Rows near named flat spaces through zero (a row that begins with a name and a colon came from that space):
zofu-zige: [  60   94  236  -16 -291  -54  -61 -123  135   24  -68  165 -216  220
   57   70  -70   33 -138  -40  -48   51   23  -61 -275   86 -130 -305
   50 -169]
kodoz-kimum: [  30  148   44  -94 -214  -94  132 -128 -166  -68  -72 -107  138   22
  134 -269  202 -143  -52   49 -156 -138  -29  141   74   98   22 -106
   30  137]
ser-luf: [ -70 -117 -205   17  238   26  127  -30  -18   69  110   19  229   -7
  -26    7    0   38   64   65   59   92   -8    2  113  -33  -81   84
   30    6]
kodoz-kimum: [ -37  -42  -47  -47  -27   10  197   -3   68 -126 -183  -61  167  192
  180   74  -70  168    2  210  182  100  124   44   -6 -116 -268  -66
   24  -70]
vure-fika: [ -94  168   89   40 -268   67   48 -138   80   54  -43  -88 -107 -127
  -42   45    6  156  -57   41   86   48  -77   54   -4   42   -5  -80
  -41  -25]
kubi-zin: [  95  -75 -106   23  117 -102  -84  -37  -60 -131   78   76   10  -76
    1  -25   51 -254   25  -92 -178  -98  -65  -43    3   70   79   68
  -25   74]
zuk-keri: [ -51  126   47   14   21   22 -226   11   87  -62   -8   50 -172    9
 -203   87   31  119  -59 -111  -53   93 -101  -79   62  119   91  -58
  -40  -50]
zofu-zige: [  42 -123  -88  -84  128  -53  112   73  -43  -33  -60  -39   82   99
  109    6  -25  -47  107   41    4  -55   68   26  -28  -66  -75   10
   12  -34]
vure-fika: [ -35  109   52  -69 -178   86  160  113 -177  -63  -39 -326  138  -82
  131 -235  135   -8   -7   58  -15  -29   55  174  237  -66    4   85
  -62  188]
kodoz-kimum: [ -98   29  -23  -36  -85   -2   32   19  -94   58  -39 -143   99 -102
  -27  -84  131   -7  -39  -29  -10  -66   -7  136  170  -57  151   33
   49   42]
ser-luf: [ -94   48  -30   63  139  118 -104   22  -12  231  225  -20  -20 -101
 -287  -26   60  159  -41 -105   28   76  -90  -39  136  111  167  104
   19   17]
zuk-keri: [  -7   38   24    4   17  -35 -113  -72   44   63    9  137 -141  -66
  -80   38  -24  -46   47  -59  -55   -8  -71  -50  -86   49   66  -48
  -17  -33]
vure-fika: [-125    7   18  -75  -30  -83   13 -127   83  130 -128  -13    6   17
  -74   44   48  135 -106   -9   94  -18   24   64  -18  -44  105 -110
  126 -178]
ser-luf: [ -17   28  -56  -45  -21  -46  140  -61  -59   97   48  -28  189  141
   29 -159  116   30 -108   43  -18  -33   29   23   45   70   12  -20
  141  -21]
vure-fika: [ -75   -1   -8  -55   35  -47   50   10   -2   71 -112  -17  -65  -76
   27    4  -63   38   67  -14   38   26   17   81  -27 -100   75   24
  -16  -82]
zuk-keri: [ -51   51    9  -51 -187   56  321   57   35  -47 -164 -317   70  -96
  210  -25  -35  118   39  190  191  -56   79   88   55 -177  -75   82
  -45   -6]
kodoz-kimum: [  48 -102    0  105  200   93 -255  130   71 -125  171   88 -132 -138
 -190  177  -85  -51   25 -100    8   48  -28 -132   40   17   14  158
 -119  111]
kodoz-kimum: [ -65 -141  -33  -75  132   24   78   13   30   48 -118   29  -50  192
  116  164 -195  163  161  -22   48  315   74  100 -101 -127 -294 -195
  -82 -232]
kodoz-kimum: [ -61 -134 -116 -139   66  -46  264  -93   18  128 -192  -66  264  365
  229   -8  -12  195   25  160  139  127  168   77  -64 -136 -270 -212
  158 -274]
kodoz-kimum: [  45  -32  -18  -63   49  -29  127   58   27  -88 -153  -22  141  282
  185  -26  -36   87   -1  138   67   45  120  -38  -37  -77 -176  -73
   60  -96]
kubi-zin: [  43   98  -11   35 -153  -13  -60  -53   20 -128   92   -8  -16 -151
  -49  -61  119 -143 -101   28  -43 -173  -45  -81   47  122   94  133
    9  177]
ser-luf: [ -46    1   44  -74 -181  -50  133  -78    2   14 -152  -48  -24   57
  160   30  -32    3   31    6  -23   60   23  130  -71  -83 -117 -196
   -9 -126]
zuk-keri: [ -58  105  137  -19 -186   22   48  -39 -165  169    6  -63   90 -154
   19 -211  136 -128   16  -23 -103  -85  -55  167  121  -59  126  -94
   10  145]
ser-luf: [  24   -2   49  157  210  133 -270  262 -130  131   85   67   37   37
 -194  -41    9   74   24 -113  -26   32  -47  -50  148  -31  240  107
   23   76]
vure-fika: [  55  -99  -51   58  142   30   14  -18  130   34   39  184 -149  165
   35  217 -246  113  129   -3   41  214  -13 -121 -239   29 -246  -93
  -72 -194]
kubi-zin: [  76  -58  -61  189  275   46 -162  172  104  -70   23   99   45    2
 -153  135  -80   97  -31   54  147  -90  -28 -228   27  -38  181  226
   51   12]
kubi-zin: [  54   -2    2  -69 -119  -15   74  -58  -56 -214   15  -33  -60  -80
  159  -11  -13 -212  121   -1 -150   42  -20   80  -15   36 -235  -70
 -180  139]
zuk-keri: [  81   40    1 -143  -51 -106  105  -24 -124 -134    6 -118  -62  -30
   80 -132   87 -182   62  -57 -187 -131  -31   98  -10  133  -10  -21
  -89  105]
zofu-zige: [   8   -2    4   36  -65  -11 -111  -41   54  -27   52   97 -144  -59
  -43   70  -49  -37  -48  -57   -7   27    5  -38  -92   53   10   52
  -16   -6]
vure-fika: [-28 -68 -38  37 116  37 -11   7  21   1  -1  18  15  62 -35 100 -81 132
  13  -5  72 143  14  23  -3 -18 -83 -14 -24 -68]
kodoz-kimum: [  -6   60  -45   59  -49   69  -15   65   46 -174  146 -167   81 -100
 -123  -21  123   43 -203   25   62  -72   -1  -78  205   96   80  227
   14  154]
zofu-zige: [-128   69   33  -15  -44    6   15   26   26  117  -88  -91    2  -51
 -131   31   48  182  -66   -6  108  -43  -26   76   90  -41  183   -3
   72  -70]
zuk-keri: [  71   95  156  117 -154  -40 -234   46   52 -179 -128   68   19  116
  -82   43   94   18 -247   -4    3 -149  -14  -80   31   31  183  -63
  120   27]
ser-luf: [  80  -49   25   91  124  -32 -296   50   16   -8   15  187 -258   11
 -157  164 -102  -16   42 -181  -79    6  -76  -71 -151   89  139   -4
  -43  -76]
zuk-keri: [  15   57   88   28  -88  -10  -18  -16   24   62  -72   22 -164  -65
  -10   54  -72   29   52  -23   14  -48  -53   16 -120   -1   76  -48
  -37  -50]
vure-fika: [   6  -37   -2  -17   47  -98 -177  -94  144  -69  -29  100 -136  136
 -122  148   -5   84 -170 -109   -1   42   17  -87 -111  109   34  -80
   76 -192]
kubi-zin: [  28 -231 -208 -133  172    9  297  -76  -41  148   55  -18  101  312
  323  -15 -148   18  218   18  -54  323  131   32 -169  -60 -474 -164
  -34 -266]
vure-fika: [ -13  138  157   15  -81   39  -60   99  228  -57 -198   35 -236  135
  -34  168 -171  312  -65   94  217   64   55 -137 -153  -27  -19  -20
   -4 -164]
zofu-zige: [  30  -34  -76   31  100   40 -108   17   54  -77  145   47 -178  -78
  -85  101  -83  -15   45  -87  -33  101  -30  -89  -46  106  -55  123
 -114   15]
zuk-keri: [-109  109   29 -151 -303  -63  198 -156 -111  -75 -133 -198  -47 -392
  182 -126   91 -256  159   22 -123  -88  -66  272   97 -102  -12  -55
 -171  168]
kodoz-kimum: [ -90  248  242   80 -493  142  147   77   59 -166 -267 -256  -30  -79
  134   59  -42  237  -92  176  192   45    1  147  107 -151  -71  -83
  -94   65]
zofu-zige: [  18  -98 -124    9   39   25   69  -19 -190   -4  106  -61  130 -131
   90  -96   48 -196  135  -24 -112    5  -20  133   94  -19  -59   71
  -79  159]
zofu-zige: [-117   99   95  -41 -220  -61  217 -140  -13  197 -182  -20   35  -51
  106  -51   -9   54   27   67   38  -21  -43  173  -55 -118   42 -200
   54 -108]
kodoz-kimum: [  35  -64  -60 -112   95 -121    8  -86   26  113  -49  113   29  287
   50  -42   25   25  -34  -10  -33   -6   82  -63 -159   61  -45 -129
  157 -205]
ser-luf: [  71   65  115   18   39  -45 -212  114  -47  -70 -108  146  -30  128
  -66  -48   20   -3  -51    3  -14 -104   31  -42  -31   31  143    8
   62   74]
zuk-keri: [  94 -149 -171  146  317   40 -147   41  155 -248  152   84   47  -37
 -150  214  -67   15  -42   50  115  -10  -15 -244   31   68  -46  239
  -35   70]
zuk-keri: [ -89   30  -29   83 -130   97  155  -17   22  -56  -71 -147  119 -170
   83   45  -36   96   11  151  169   49    1   89  117 -142  -66   84
  -57   72]
kubi-zin: [ 122 -209 -132  -22  296  -36  -70  -14  -33  -30  130  131   62  277
   34   23  -47  -48   28  -71  -89  134   78  -88 -108   96 -201  -39
   22  -91]
vure-fika: [   4 -236 -151 -109  208  -31  141  -20   24  126   50  -18  -14   92
  103  103 -108  -29  176  -64  -24  110   58    7 -121  -73 -193  -77
  -24 -212]
zofu-zige: [ -61   20  -90   51   95   71   46   50    7   36  137 -128   22 -275
 -137   -6   37   10   32   -3   52  -65  -87  -27  165   -1  156  225
  -54  110]
ser-luf: [ -40  -31   -7   16  132  -11  -68  -41  -35  208  -22  105  -64   82
  -86   41  -64  123   69  -90   -7  110  -44   49  -86   18   56 -108
   26 -155]
vure-fika: [   5   55  166  -78 -187  -69   34  -45   -3   70  -25   32  -42   16
   91 -110   46 -152  -64  -61 -129  -45   17   27  -54  -48   19 -170
   42  -34]
ser-luf: [  24  -74 -102  -65  108 -123    7  -78  -83   27   88   25   72  -56
  -46  -82  122 -198    3  -88 -147 -146  -46   27   28   78  120   16
   56   35]
zofu-zige: [  26  144  125   -2 -219  -62   23   -5 -162  -54  -39 -124   26 -172
   11 -193  163 -174  -67  -46 -143 -223  -84  145  113   36  235    2
  -10  191]
kodoz-kimum: [  58 -164  -45   60  272   28 -215   25  224  -11   88  244 -273  214
 -145  346 -259  190   23 -110   80  246   29 -212 -262   90 -184  -44
  -43 -262]
ser-luf: [-103   41   39  -11  -66   25   57   59   61  -75 -196 -131   46 -139
   41   54  -10   76   13  101  140  -26   23   62  124 -203   54   33
  -25    9]
zuk-keri: [ -80   86  187   97   24  186 -234  183  220   87   41  -21 -325 -146
 -267  239 -139  245   -4 -112  131  125  -73 -160   29  -66  121   25
 -109  -99]
zuk-keri: [  73   26  -18   17  -46    8  -89  -87  -16 -167  186   95 -140  -67
  -45   30   -2 -159   27  -86 -171   68  -87  -30  -40  213 -149  -11
 -147  145]
ser-luf: [ -35  -94 -163   80  186   13  -96  -16    9   35   85  104  -35 -101
 -116  120  -69   17   73  -55   26   72  -53  -24   -5   23   49  131
  -28  -20]
zofu-zige: [ -58   97   87    4 -173  -35   37   63 -179    2  -90 -192  129 -212
   25 -194  180 -146  -62  -57 -107 -175  -58  193  239 -119  299   30
   23  144]
zofu-zige: [ 23 -49 -45 -23 107  51 -47  47 -95 -23 131 -37  -2 -43   8 -83  12 -89
  60 -75 -93  99  23  19  71  27 -63  83 -90  93]
kubi-zin: [ -59  -70  -46   57  138   31  -72  136   11  -15  -43   -4  -81  -89
 -107  167 -111  106   68  -61   81   58  -23   48   40  -83   97  106
  -59  -39]
zuk-keri: [-187   53  -55   55  -50   77  209   78  -41  115 -267 -233  381   55
  101  -82   69  310  -80  213  269   42   75  144  264 -289  111   41
  162  -87]
kodoz-kimum: [ 111   40   87  100  -12   13 -185   92   46 -133   11  119 -182   15
  -53   81  -93  -17  -31  -38  -12  -25  -17 -115 -109   71   47   71
  -55   49]
kubi-zin: [ -27  -36  -33  -31  -21   46   22   -9   39  -64  -12  -50 -155  -14
   55  128 -115   58  102  -47   -3  188    5   47  -55   -4 -189  -45
 -142  -78]
kodoz-kimum: [ -23  -26   30   -3   88  -23 -105   46   38  110  -70  118  -46   16
  -46   46  -37   -3   55  -31    8  -22   -3  -51  -45  -90  102  -43
   50  -87]
vure-fika: [ -21 -132 -127  -13  244    0  105   14   19  100  -10  -22  140  129
  -32   66  -44  173   40   71  148   22   49   -5  -12  -34  -42   29
   76 -115]
ser-luf: [ 100  -42  -28    5   34  -18  -16  -91  125 -157   92  115 -132   62
   29  116 -108  -39    5   19  -12   71   10 -136 -176  132 -228  -11
  -81  -14]
vure-fika: [ -42 -161 -106   75  350   26  -11   68  -18  159   14  159   38  -14
  -55  119 -181   69  195  -19   67  146  -28    8  -35 -133    0   41
  -33  -89]
kodoz-kimum: [   5   45   49  -71 -134   -4  205  -14   62   -6 -110  -39    6   78
  167   -2  -61   42   58  147   76  -17   52    0  -96  -60 -168  -87
   -6  -41]
zofu-zige: [   2  -87  -48   -1   30   -4   -9  -53  -16  -24   -6   36   35   28
   87   24  -33  -59   38  -16  -34  106   35   30  -23  -52 -122  -50
  -25  -36]
vure-fika: [  41  207  132   34 -251   10  -38    0  -83  -54   74 -143  -25 -212
  -49 -212  190 -150 -132  -37 -120 -217  -89    5  135  102  243   92
  -12  223]
ser-luf: [  24  -47  -56  -53   37   17   84  -47   58  -96  115  -78   16  -76
   26    6   18  -80   14   33   -4   -6   17  -60   27   36 -139   56
  -65   65]
kubi-zin: [ 131 -139  -87  -29  249  -91  -96   11  -63   -5   19  219  107  349
   89  -63  -14  -95   24  -37 -131   67   79 -103 -118   50 -113  -89
   97  -97]
kubi-zin: [ 146   49   80   13    3  -25 -212   97  -61 -202   50   86 -106   27
  -28  -50   53 -207    6  -94 -203  -90  -47  -90    4  119   43    2
  -73  157]
kodoz-kimum: [  -6 -155 -125 -163   87  -11  320  -73  -15   34   45 -129  191  197
  233  -75  -21   19   51   92   28  149  155   58  -29  -49 -358  -75
   12 -104]
ser-luf: [ -72   22   25  -12   78   87  -95   31  -44  108  124  -38  -39  -85
 -152  -43   39   59    4  -92  -16   99  -21   33  113   37   49   39
  -45   53]
zuk-keri: [-155   54  -18  -37  -99   59  147  -33   90  -54 -106 -152    5  -88
   21   88  -51  214  -20  104  184  141   37  103   85  -86 -112   24
  -59  -38]
zofu-zige: [   7   32   31    9 -173  -26   17  -40  -61  -26  -57   21   41   14
   76  -41   39  -67  -29   29  -30  -50   11   79  -17   -3  -10  -52
   31   53]
kodoz-kimum: [ -18  192  211  -33 -354  -47    8  -37  -31  -64 -234  -59  -45   19
  102  -84   72   -1  -88   39  -33  -86   -6  121   -5  -38   65 -180
   20   20]
kubi-zin: [-171   79   -9   69    2   19  -72   74  -37  190   15 -167   -3 -440
 -268  -38  133   23  -58  -98   71 -214 -124   85  254 -105  538  246
   55   75]
zofu-zige: [ -67   39    0   33  143   42   17  251 -199  176  -36 -118  240  -51
  -62 -227  117   36    5    0   19 -116    4   86  273 -160  349  179
  108  102]
zuk-keri: [  32  -87  -76   13  105  -28 -125 -109  -38    2  123  126   11   62
  -50    5   27  -81  -22  -95 -106   90   -9  -14  -35  109  -67  -44
   10   -8]
kubi-zin: [-134   41  -62 -262 -256  -31  590 -110  -87   61  -96 -424  174 -144
  358 -210   99  -96  151  117  -53   -3   30  263  138 -166 -216 -123
  -83  -21]
zuk-keri: [-32  -8  38  21 -44  11 -70 -53   3  95  18  99 -11  42 -23  11 -10  15
 -37 -34  -6  76  14  16 -41  -6 -21 -80  42 -44]
kodoz-kimum: [  -5  168  126  -84 -266  -68   84    4   -3 -150 -165 -126  112   41
  106 -160  166  -49 -162  109  -14 -176   44   32  107  -26   66  -56
   84   88]
kubi-zin: [ -29   48   97 -138    7  -47   32   25 -207  188  -15  -11   78   56
    4 -240  128  -93   66  -70 -156  -57   -1  161   69    0   92 -138
   43   64]
kubi-zin: [  82 -128  -20   99  254   32 -234  116    4  -42   59  161  -42  109
  -98  116  -97   14   24  -85   -9   85   16 -104  -45    5    5   47
  -14  -23]
zuk-keri: [-33  38  56  79 -20   8 -64 -32 -85 106  28 129 -39 -37 -85   7 -38  15
  25 -71 -53  67 -88 101 -21  38  66 -70 -20  29]
kubi-zin: [  93   60  102   34   15   13 -179   60  -77   21   82  122  -65  -10
  -72  -96   48 -145   31  -65 -135  -93  -54  -71  -13   80  102   -5
  -16  138]
ser-luf: [  76   19   25  101  129   71 -135  176  -16  -48  -16   99   88  268
  -21  -35  -44  160  -83   62   79   80   82 -123   12   15   -5   81
   74   10]
ser-luf: [ -99   74   24  -66 -190    5  207 -138  102   23  -72  -62   -5   40
   84   34  -43  165  -56  115  126  112   44   67  -58   -4 -187 -102
    6  -94]
vure-fika: [  17   40   -9   52  -29    2  -40  -18  -61  -30   55 -125 -106 -214
  -93   -6   39  -34    0  -95  -46  -89  -99   62   44   83  177  110
  -82   75]
zofu-zige: [ -69  125  148  -77 -129 -116   37   50 -147  135 -253  -45  -10   19
   28 -143   66   22   -2  -58  -67 -118  -27  215   23  -91  275 -137
   78  -61]
kubi-zin: [ -39   35    8  -54   27  -44    0    4 -118   72   27  -60   48 -217
  -57 -148  131 -175   57  -60 -113 -157  -72   84  139  -30  214   50
   -8  133]
vure-fika: [  28 -151  -22  140  299  109 -270  148   95  -66  190   87 -102 -108
 -247  231 -103   18   14 -137   31   93  -47 -151   65  -11   46  138
  -94   32]
zofu-zige: [-101  -23  -39  -67 -115  -95  224  -76   37   -1 -251  -67   86  -49
  188   50  -38    1   60  104   74  -25   23  136  -15 -209  -29 -100
   31 -128]
zofu-zige: [  53 -264 -235  -10  330   30  131    1   25  100  159   94   -5   82
   69  153 -202   -3  253    1   29  159   31  -68 -167   -7 -275   48
  -76 -126]
ser-luf: [ -20 -110 -129  -11  167    5   91   46 -153  134   24  -60  237    4
   64 -125   69  -72  101    6  -39  -19   14   74  126 -109   51   43
   56   17]
vure-fika: [ -64   90   50   32  -75   13  119 -136   85  121  -71   62   32  202
   12   33  -71  279  -88   87  117  177   -6   15  -98   45 -128 -183
   69 -180]
vure-fika: [ -44    9  -37  -86  -64    6  151   32  -10  -28  -62  -63   16   -6
  117  -20  -35   10   81   87   47   27   62   65    2  -61 -121   30
  -37   21]
kubi-zin: [ -41   12  -18  -55 -106  -41  108  -89  -17   40  -56   35    2   -3
  106  -22  -21  -41   56   40  -17   32   12   80  -63  -26  -92  -76
   -3  -27]
[  20   22    7  -38  -60  -50   52  -30  -74   27  -38   -3  -45  -62
   71  -58    5 -111   93  -20  -86  -65  -37   70  -48    0   30  -35
  -36   25] : zuk-keri
[-126  -88 -132  -84   58  -53  148  -70  -62  108  -70  -96  128  -35
   52  -21   32   37   42   -5   31   55   33  169   72 -102    7  -15
   45  -99] : ser-luf
[  31  -45  -26  -22  -13   -4   52   61  115  -38  -90   -2  -63  232
   89  115 -116  172  -41   57  123   72  115  -78 -147  -15 -133   -8
   51 -187] : zuk-keri
[-106  -58 -158    9   18   54  183  -52  -88  -35  -82 -119   66 -130
  159   49 -101   46  201   45   30  228  -24  205   78 -128 -184   12
 -161  -12] : kubi-zin
[ 103   10  -22   19   97   -2  -84   47 -104   32  116   47   93  176
   -7 -189   86  -38  -87  -31  -87  -20   46  -85   11  120   53   73
   89   50] : ser-luf
[  15  -25  -59 -155 -113  -33  306 -114  -12   62  -77  -81  254  238
  338 -204   63  -38    3  207   33   20  175    1  -54  -86 -290 -115
  117  -74] : vure-fika
[ -56  -26  -21 -125  129  -51   85    9  -48  -19 -112  -53   48   33
   32  -22    2   30  103   13  -12   45   15  110   54  -57  -51  -75
  -42  -26] : kubi-zin
[  25   48  130  -49 -108   25   19  -42  128  -59   76  -21 -120  -29
    2   29  -15  -40  -56   -9  -23   20    5  -90  -48   38 -127  -84
  -63    8] : kodoz-kimum
[ 147 -320 -225    2  660   40 -209  152   49   30  310  230  -78  174
 -148  155 -164  -61  208 -152  -80  166   30 -284 -111   95 -158  137
  -71  -87] : kodoz-kimum
[  12   57   17   45  -37  -22 -119  -30  -28   62   84   28  -25 -139
 -133  -66  112 -100  -67  -64  -60 -166  -74  -40   40   77  232   76
   54   87] : kodoz-kimum
[ 142  120  148   69 -122   32 -155   17   96 -212   50   92 -156   38
  -36   25  -24  -33 -101   42   -8  -64   -7 -174 -101  153  -58   27
  -57  133] : kodoz-kimum
[ -20   13   18   15   32  101   19   -3  110   21   86  -23  -76   79
  -60   87  -87  206  -37   24  112  171   29  -72  -40   64 -161   -1
  -44  -68] : ser-luf
[  77   30   93   -2 -114   21   12  111  -78 -266  -87 -103   -4    7
  126  -18  -13  -76   15   31  -47   -9   33   82   55  -30 -104   -2
 -123  154] : kodoz-kimum
[-176  -72 -189  -54  113   -5  259    3 -132  231  -18 -188  311 -169
   36 -153  103   27   63   74   97  -51   25  180  228 -191  157  153
  101    7] : kubi-zin
[  18 -169  -65  -94  248   -8  -29  102  -95   81   37  -11   17  110
   26  -27  -32  -34  112 -103  -62   90   87   43   -3  -58  -51    1
  -13  -71] : zofu-zige
[  53  -15  -75 -152 -187  -37  444 -157 -110   -7  -33 -158  309  383
  377 -221   73   42  -40  202   -8   86  156  129  -66   64 -432 -197
   88  -54] : vure-fika
[  31  190  186   54  -93   26 -163   85   76  -37  -15  -25 -107  -15
 -166  -49   72  101 -186   -9   44 -136  -32 -126   43   83  237   61
   51   57] : ser-luf
[ -43 -131 -163  -71   83    3  229 -100   10  125  101  -98  -21  -27
   46   88  -72   44  142  -29   11  100  -20   72  -72   28 -173  -34
  -61 -135] : vure-fika
[  16  121  172   47 -160  -29 -106  -26   45    2   -9   41 -144  -96
  -98    3   26  -35 -109  -68  -44 -107  -75  -23  -40   51  172  -51
    7   25] : vure-fika
[ -21   14    8  -86 -165  -24   72 -141  114  -18 -174  133    6  388
  226   65  -83  139  -19  112   35  249  119  -24 -192  -10 -388 -306
   65 -241] : vure-fika
[  19   13   55  -71 -192 -109  184 -211  -66   17 -143   71   -7  152
  216  -33  -66  -14   38   54  -47   74   27  185 -215   34 -222 -261
   -7  -86] : zofu-zige
[  73 -103  -62 -101  101  -82  -60  -22 -119  -70  -57   58  -72   13
  114  -11  -14 -221  216  -85 -189    0   -7   73  -78   -1  -91  -94
 -103   14] : zofu-zige
[  66  -16  -50   85  137    9  -41   56  -35   37   90   32   77  -35
  -68  -60   28  -38   -8   16    9 -118  -32  -95   30   32  147  150
   48   74] : ser-luf
